Facts:
truze ρ:trelem σ:b
toze ρ:grodon σ:e
klusker ρ:zoklo σ:e
nofir ρ:trate σ:d
klele ρ:skises σ:b
desun ρ:nuber σ:c
kepu ρ:stivuk σ:b
leke ρ:dozun σ:a
lafa ρ:feklo σ:a
memar ρ:nodro σ:d
skekla σ:a
kifava ρ:grikon σ:a
brostur ρ:klodrisuk σ:b
dubruk ρ:kogris σ:a
pliflem ρ:fosar σ:a
vibi ρ:gifla σ:b
grudrumi ρ:fliflin σ:c
nadrom ρ:pafas σ:a
trokle ρ:kepu σ:a
grenin ρ:patrus σ:a
zoklo ρ:fidor σ:b
napini ρ:grukor σ:e
breplas ρ:lodul σ:a
nuber ρ:guzi σ:a
kekes ρ:plidin σ:a
kizi ρ:skuvor σ:a
trusol σ:a
drakas ρ:stebre σ:d
stivota ρ:grekas σ:b
pluton ρ:kleklu σ:b
drofla ρ:duflu σ:a
plobun ρ:steskuzul σ:c
duflu ρ:falol σ:c
vogran ρ:kifava σ:c
kobel ρ:kili σ:c
stulo ρ:linis σ:a
flufo ρ:gagriben σ:a
stinir ρ:kekes σ:b
drusanon ρ:grenin σ:e
plagrur ρ:flufo σ:b
fosik ρ:plobun σ:b
plidin ρ:drodro σ:a
tuple ρ:vipli σ:b
broler ρ:fluflom σ:c
plustodrir ρ:pladres σ:e
naplo ρ:kluzes σ:a
beploplas ρ:klustom σ:d
kadror ρ:nadrom σ:c
dofi ρ:studom σ:c
loper ρ:pluton σ:a
gitras ρ:skepim σ:e
kledran ρ:bire σ:b
rimun ρ:fisken σ:a
zapor ρ:teklar σ:a
kazuvel ρ:teplun σ:a
paskunel σ:c
fanel ρ:brivubel σ:a
gagriben ρ:brasul σ:a
bavel ρ:beploplas σ:b
graga ρ:nazon σ:b
sturus ρ:kadror σ:a
vuzolol ρ:grudros σ:c
plutros σ:e
zaro ρ:togi σ:a
gabok ρ:roton σ:e
drogu ρ:kobel σ:d
likon ρ:dronus σ:b
klifu ρ:vibi σ:d
rikas ρ:graga σ:d
grukor ρ:droplo σ:a
grudrar ρ:stanal σ:c
teklar ρ:dubruk σ:c
nodro ρ:mazo σ:d
steskuzul ρ:tuple σ:b
dresku ρ:movuk σ:a
bredroklas ρ:zaro σ:e
steflal ρ:trokle σ:d
patrus ρ:drofla σ:a
grodon ρ:zozek σ:a
fliflin ρ:vogadruk σ:b
ruplis ρ:vogran σ:b
vedrer ρ:zapor σ:a
guzi ρ:leke σ:d
fovi σ:b
roton ρ:fosik σ:c
stebre ρ:pligos σ:c
pligos ρ:plagrur σ:b
fadru ρ:plutros σ:e
pafas ρ:statril σ:d
pluklok ρ:drakas σ:b
dudrenu σ:b
mazo ρ:lafa σ:e
skabrafa ρ:greguk σ:a
pladres ρ:gabok σ:a
skepim ρ:bredroklas σ:c
droplo ρ:skekla σ:a
vogadruk ρ:rigroflek σ:c
drodro ρ:klifu σ:b
brasul ρ:drodril σ:a
nupus ρ:grudrar σ:b
vipli ρ:dofi σ:e
togi ρ:nifin σ:a
dagri ρ:bokar σ:d
zustar σ:a
lodul ρ:nupus σ:b
zaklil ρ:truze σ:d
fidor ρ:rimun σ:b
bire ρ:zaklil σ:a
triskis ρ:sturus σ:a
gifla ρ:skabrafa σ:a
skises ρ:dagri σ:d
feklo ρ:broler σ:e
fisken ρ:pliflem σ:a
dronus ρ:naplo σ:a
kluzes ρ:femal σ:c
dozun ρ:triskis σ:a
linis ρ:desun σ:b
grekas ρ:kiska σ:a
statril ρ:flibrar σ:e
sadrak ρ:stirikle σ:a
plutak σ:c
teplun ρ:zustun σ:b
greguk ρ:drusanon σ:a
stivuk ρ:grudrumi σ:a
nazon ρ:zepan σ:c
stirikle ρ:bekis σ:b
puvol ρ:grustel σ:c
femal ρ:plefu σ:a
voguk ρ:gitras σ:d
grustel ρ:rikas σ:c
flirul ρ:klele σ:c
zepan ρ:tragris σ:e
tetukur ρ:brostur σ:a
nifin ρ:stulo σ:d
rata σ:b
fosar ρ:laflal σ:b
rutres ρ:loper σ:b
tragris ρ:beklan σ:b
fluflom ρ:napini σ:c
riska ρ:nofir σ:d
sesus σ:b
kogris ρ:dresku σ:a
klustom ρ:kazuvel σ:a
laflal ρ:kledran σ:e
flaklus ρ:trado σ:a
kleklu ρ:pluklok σ:a
kiska ρ:fadru σ:d
beklan ρ:vedrer σ:a
trado ρ:riska σ:b
trelem ρ:dudrenu σ:b
skuvor ρ:ruplis σ:d
drigo ρ:drogu σ:a
dites σ:d
flibrar ρ:tetukur σ:d
bokar ρ:vuzolol σ:c
brivubel ρ:memar σ:e
bekis ρ:vesoski σ:a
movuk ρ:stivota σ:b
kili ρ:steflal σ:c
trate ρ:plustodrir σ:b
plefu ρ:stinir σ:b
falol ρ:bavel σ:a
maklil ρ:brinol σ:a
brinol ρ:flaklus σ:c
drodril ρ:klusker σ:a
rigroflek ρ:toze σ:a
vesoski ρ:drigo σ:a
stanal ρ:fanel σ:d
zozek ρ:flirul σ:d
studom ρ:breplas σ:b
grikon ρ:puvol σ:e
druska ρ:voguk σ:b
zustun ρ:kizi σ:d
klodrisuk ρ:sadrak σ:c
grudros ρ:maklil σ:b

Known rows:
zustun: [  0  -1  30 -30  12  11   0  -7   0  15  11 -56  31  63  11  63  40 -41
  39 -25  12 -44 -43  35 -22 -22 -28  53 -28  -6 -52 -56 -31 -15 -32 -35
 -43 -16   3 -11 -21  10  -8 -37  -7]
pluklok: [ 15 -42  11  32 -10  31 -44 -32 -13 -15  -7 -43  20 -40  10  -8 -39   1
  51  32  12 -10  49 -45 -35  16  -4  -8   2 -30   4 -10  -8  27  45 -49
 -29  35  21 -16 -28  53 -25  40 -23]
vogran: [ 24 -34 -45  -7  27 -31  34  22  -5   5  29   7 -23  54  51  43  41  47
 -25 -24 -62 -25 -22   3 -31 -23   7  56 -28   7 -54 -53  10 -48 -15  -9
  19   3 -19 -17 -20   0  13  55 -21]
laflal: [-32  36 -50 -39  46 -42 -46 -15 -16  18 -33 -10  28 -42  48 -33 -35 -39
 -19  30 -18 -49 -30  25 -40  -1  20  53  39  13 -41  50   5 -21 -24  10
 -19   4  29  42 -36 -10 -39  34  -4]
sturus: [ 34  27 -28  16  45  27  45  23 -21  27  26  39 -45 -39   7  -8 -11 -43
 -26 -39  40  54  25  28  42  -9  25 -35  11 -16  17  -1   3 -26 -38  25
  42 -24 -13   1  15 -23  27 -51  46]
nodro: [-43 -43  45 -30 -45 -43  15   3 -11  29 -18 -59  33  58 -43  39  47 -36
 -24  35 -12 -44 -25  30  49  -3 -29  15  -4  -3   6  16 -14 -28  24 -38
 -46 -33 -24  -6  27 -16  -9 -43  31]
stivuk: [ 34  53  25  28  37  21 -23  19  22 -25 -15  31  -8  17 -32 -11   5  16
 -31 -18   1  51 -33  13  20   8  -4 -37  -5 -43 -28  45 -38  43 -30  22
  32   0 -26  42  48 -29  30 -18 -17]
kledran: [ 21 -40   4  37  -3  30 -41 -31 -16 -17 -12 -44  22 -42  10  -9 -42  -6
  55  34  10 -12  47 -40 -36  14  -4  -6   5 -33   3 -15  -9  30  42 -52
 -32  35  32 -13 -30  54 -30  40 -21]
skises: [ -9  41  37 -62 -48 -46  16 -27  -9  12 -26 -63  32  54 -42  19  48  -8
   8 -33  31 -32 -48  21 -15 -12  22  -3  -9  34   2 -24 -36  49  32 -27
 -10 -28  14  -5  10   1  20 -36 -42]
bire: [ 36  36 -28  23  50  26   8  34 -16  15  -3  39  -6 -31 -12 -25 -21 -29
  -9  -2  32  10 -30  13  33  13 -30  -9   0 -25  23  25 -33  11 -29   5
 -18 -21  11  28  38 -29  30   7  39]
flufo: [ 39  32 -38  24  54  22  -2  29 -22  18 -13  36  -3 -38 -12 -31 -31 -36
  -5  15  30  -5 -38   5  33  20 -36   7  -4 -26  27  35 -39  19 -27 -21
 -38 -24  23  48  42 -24  29  35  48]
drodril: [ 41  32 -37  23  54  24  -4  33 -21  19 -16  35  -6 -40 -14 -33 -33 -39
  -3  18  32  -9 -35   3  30  22 -37  12  -1 -31  28  32 -42  20 -28 -29
 -39 -25  29  50  44 -26  28  38  47]
statril: [-59  33 -39 -27  29 -38 -19 -14 -19  22 -32 -25  11 -41  55 -15 -19 -45
 -33  10 -17 -33  27  35 -38 -19  49  18  44   3 -59  45  46 -47 -38  31
  45  14 -17  18 -45 -12 -55 -48 -14]
linis: [-20 -44   2  27 -32  33   9 -32 -24   8  25 -34   3 -44  28   3 -39 -13
  36   9  37  38  59 -30 -28  -5  38 -28   6   4  17 -29  44  -2  38 -23
  28  23   8 -27 -45  67 -40 -41 -15]
rimun: [ 38  34 -37  23  54  24  -1  30 -21  18 -13  36  -1 -41  -9 -30 -34 -37
  -3  17  31  -6 -35   3  32  22 -35   9  -1 -31  26  32 -38  19 -25 -26
 -38 -25  30  47  42 -23  30  33  47]
vuzolol: [ 19  14 -45 -48 -46 -55  43  -7   0  13 -30 -23 -39  16   5 -10  44  46
 -29 -41 -58   4 -32 -51 -31 -16  42   5  20  44  12 -47  23  29  40  13
  44 -23  24 -14  11   5  28  54 -43]
bavel: [-17 -21  15  35 -21  37 -51 -22  47 -38  13 -22  26  24  28  42 -44  -7
  60   7  -8   0  45 -10 -42 -18 -20   6  -1 -29 -39 -52  35  -8 -12   2
 -33  46  22 -23 -39  64 -26  24 -35]
falol: [ 31  50 -23  31  43  34 -12  56  41  -2  20  39   3  48   1  10 -36 -29
  -1 -46  17  22 -35  22  21 -18 -38   8  -8  -9  -5 -41  -1 -21 -44  37
 -32 -14   5   1  26 -22  29 -15  29]

Rows:
No name comes twice in this set of rows, the named rows included.
[ 29  33 -15  17  53  34   7  29  -7 -15  59  42  -7  45  42  21   5   1
  21 -48  22 -15 -30  26  25  -7 -37  13 -31 -49 -23 -46 -34 -17 -35  20
  25  12 -14  -1  22 -30  29  -6   2]  kifava
[ -8 -36   4  36  10  36 -48 -26  32 -43  28 -16  23  28  43  54 -41  -7
  64   2 -16 -15  43   4 -44 -15 -22  11  -5 -48 -50 -55  16 -10  -8 -17
 -10  55  23 -24 -46  52 -27  29 -44]  teplun
[ -6 -46  47 -41 -39 -48  31 -35   0  -2 -23 -31  17  33 -50  35  58   1
  24  17  14 -38 -44  31 -38 -21 -31  26 -29  41  31 -26 -33  23 -35 -17
 -48 -12  11  14 -26 -20 -66 -47  24]  dites
[ 19 -31 -45 -28 -31 -50  45  11 -20  29 -11 -20 -42 -15  29  -6  27  44
 -35  -1 -61  23  21 -33 -13 -19  41  37  -3  42   3 -46  45 -40  11   1
  21 -28 -16 -14  -9  23  12  49  15]  skepim
[ 25 -39 -45 -14 -21 -53  49  12 -20  32 -12 -42 -59 -32  34  11  34  32
 -35  -7 -57  51  41  -2 -18 -23  48  23   8  34 -24 -49  48 -49 -17  -1
  39 -26 -21 -13 -24  29  -4  14  24]  kadror
[-61  57 -13 -47  -6 -51 -51 -26  27 -23 -35 -25  20 -21  40 -29 -11   6
 -27   2 -30 -42 -38  23 -43  -2  45   9  38  19 -58  54  -1  33 -14  35
  40  30 -14  30 -26 -25 -10  14 -46]  toze
[ 30 -34 -35  18 -20 -53  36  24 -10  25 -22 -55 -42  -9  25  29  40  39
 -37  12 -62  52  26   7 -26 -19  43  13   5  11 -55 -45  25 -42 -22 -10
  36 -14 -25   9   0  -3   1  38   4]  klodrisuk
[ 30 -46  29  31  26  17  31 -24  38 -51  -6  43 -75 -32 -51  -9  50  25
  25  -3  -1  15 -30  30 -32 -15 -46 -30 -17  37  37  30 -34  18 -40  38
 -24  20  23  42   2 -30 -31 -36  42]  skekla
[-63   6 -14 -48  15 -47 -34 -31   6 -21 -31  36  -1 -34  32 -30  12   7
 -19  23 -23 -49 -18  34 -43 -14  23  39  21  38 -11  51  20 -22 -34  37
  10  37   0  18 -48 -23 -65 -15 -21]  fadru
[ 19  34 -40  -4  28  28  42  38   2  20  -3  42   9   3 -20  -9  14 -36
  29 -47  22 -11 -24  20  44  39 -17 -39  44 -15  34 -23  -8  14  -8  32
  44 -27  51 -11  40 -29  34 -13 -23]  pladres
[ 17 -13  32 -49 -17 -37  13 -20 -19  26 -22 -63  29  31 -33  16  37 -38
   5  18  27 -41 -43  28   1 -18 -14  41 -23  27   4 -25 -33  22   0 -51
 -48 -29   7   8   1  12 -11 -33  25]  zaklil
[ -1 -44  29  38 -20  29 -35 -30 -10 -12  -5 -56  12 -37  16  42 -31 -10
   8  27  -6  53  55   1 -39  -8  33 -37  14 -53 -49 -24  14   4   9 -37
  33  45 -22 -17 -40  40 -43 -36 -33]  brostur
[ -6  19  29 -26 -18  21  -6   3  13  17  -4 -60  29  61 -14  59  24 -42
  23 -20  15 -38 -47  31 -21 -22 -28  53 -23  21 -48 -54 -19 -12 -35 -14
 -51 -23   4 -12 -16  27 -10 -42   7]  beploplas
[ 32  54  17  17  25  18 -17   9  18 -22 -13  32 -14  16 -32 -12   3  21
 -28 -34  19  48 -40   4  20  15  -3 -38  -2 -26  -3  45 -37  46 -18  28
  34  -4 -18  34  48 -28  31  -8 -28]  rigroflek
[-36 -35  -8  22 -43  33  -2 -31   6 -17 -12 -16  23 -26   2  14 -23 -12
  67  -6   9 -22  51 -35 -33  34  20 -40  43 -10  30 -47  32  37  57 -16
  42  31  65 -28 -33  47   8  28 -49]  trate

The same nodes again, as new rows of numbers:
Known rows:
stinir: [-67 -13  24 -20  -3   0  24 -47 -18  -3  -6 -21  43  14  27]
sturus: [-14 -41   5  -4  52  -5  16 -75   8 -11   7 -15  -8 -15  18]
paskunel: [  1 -10  13  -4  29 -15  16  -4   6 -46 -12 -14  38  -1  11]
grodon: [-11 -54   7   1  34 -18   8 -58  12   8 -23  -1 -13  -9  29]
vogadruk: [  3 -12   7   6  16 -24  12   3   3 -40 -30 -14  22  -1  14]
teplun: [-64  -8   6 -33 -11  19  18 -43  17 -11  -7  -3  34   2  13]
bokar: [  2 -11   8   2  24 -31  13  -1  20 -38 -26 -16  34   8  23]
roton: [  7   0  18  10  33 -20  15 -15  24 -38  -3 -11  56   5  11]
nadrom: [-14 -40   9   1  49  -5  16 -77   6 -13   5 -12  -7 -17  16]
tetukur: [-12 -40  15   8  41  -4  14 -79   3 -12   3  -7  -8 -22  11]
ruplis: [-64  -9   2 -36 -12  12  14 -43  19 -11  -6  -2  37  -4  10]
kadror: [  0   0   5   3  36 -14  21 -16   4 -57  -2 -28  30  -5   7]
stanal: [ -3  11  18 -29  43  -1  15 -47 -10  22 -30  -6  27  20 -33]
vesoski: [ -9 -45  18  12  32  -5  13 -74   0  -7  -4   0 -10 -25  10]
plutros: [ 11  -4  32 -55   0 -31 -13 -47  -8  -4  15 -24  17  -6  24]
steskuzul: [-55   3   7 -12  -3  -2  24 -54  12   9   7  -8  58   1  16]
gitras: [ 11   7  18 -58   9 -21  -2 -46   2  -5  14 -32   2   4  35]
zustun: [-14   3  26 -45  32   6   7 -53  15 -10 -41   1  12  24 -36]

Rows:
No name comes twice in this set of rows, the named rows included.
[-16 -55  17 -18  41  12   3 -62  28  -9  -6   9  -4 -11  14]  kizi
[-58  -4   0 -10 -23  -6  22 -44  -8  -1 -19 -10  25  -7  16]  kepu
[-17   0  46 -31  39  -8  13 -56 -19  -3 -40 -17  20  38 -21]  klifu
[-16 -42  -1 -12  59  -8  17 -70  10  -8   4 -19  -9  -8  26]  nuber
[-53   2   5 -13  -2   5  25 -47   4  14   7  -8  55  -1  15]  studom
[ -7   9  22 -20  21 -16  13 -56 -13  -1 -48  -7   4  13 -36]  steflal
[-55   3   8 -11  -3  -5  24 -56  15   7   5  -8  58   3  18]  fosik
[-65   2 -16 -31   9  -4  29 -49   1  -7   1 -30  29   4  24]  linis
[ -4 -13  26  -7  27   5  12  -1  14 -54 -14 -13  33   9  12]  duflu
[ 14  16  28 -39  -3 -15  -4 -61  -4 -16  22 -29   1 -11  20]  statril
[  4 -10   9   8  14 -22  12   2   1 -42 -27 -14  22  -6  10]  grudrumi
[-10 -50  15   9  29 -10   9 -64   1   0 -16   1 -15 -20  17]  trokle
[ 24   8  25 -47   4  -4  -7 -33  -8  19  20 -18  14  -6  24]  brivubel
[-61  -7  -5 -17 -15 -16  21 -40   7   8 -23 -12  30   7  28]  klele

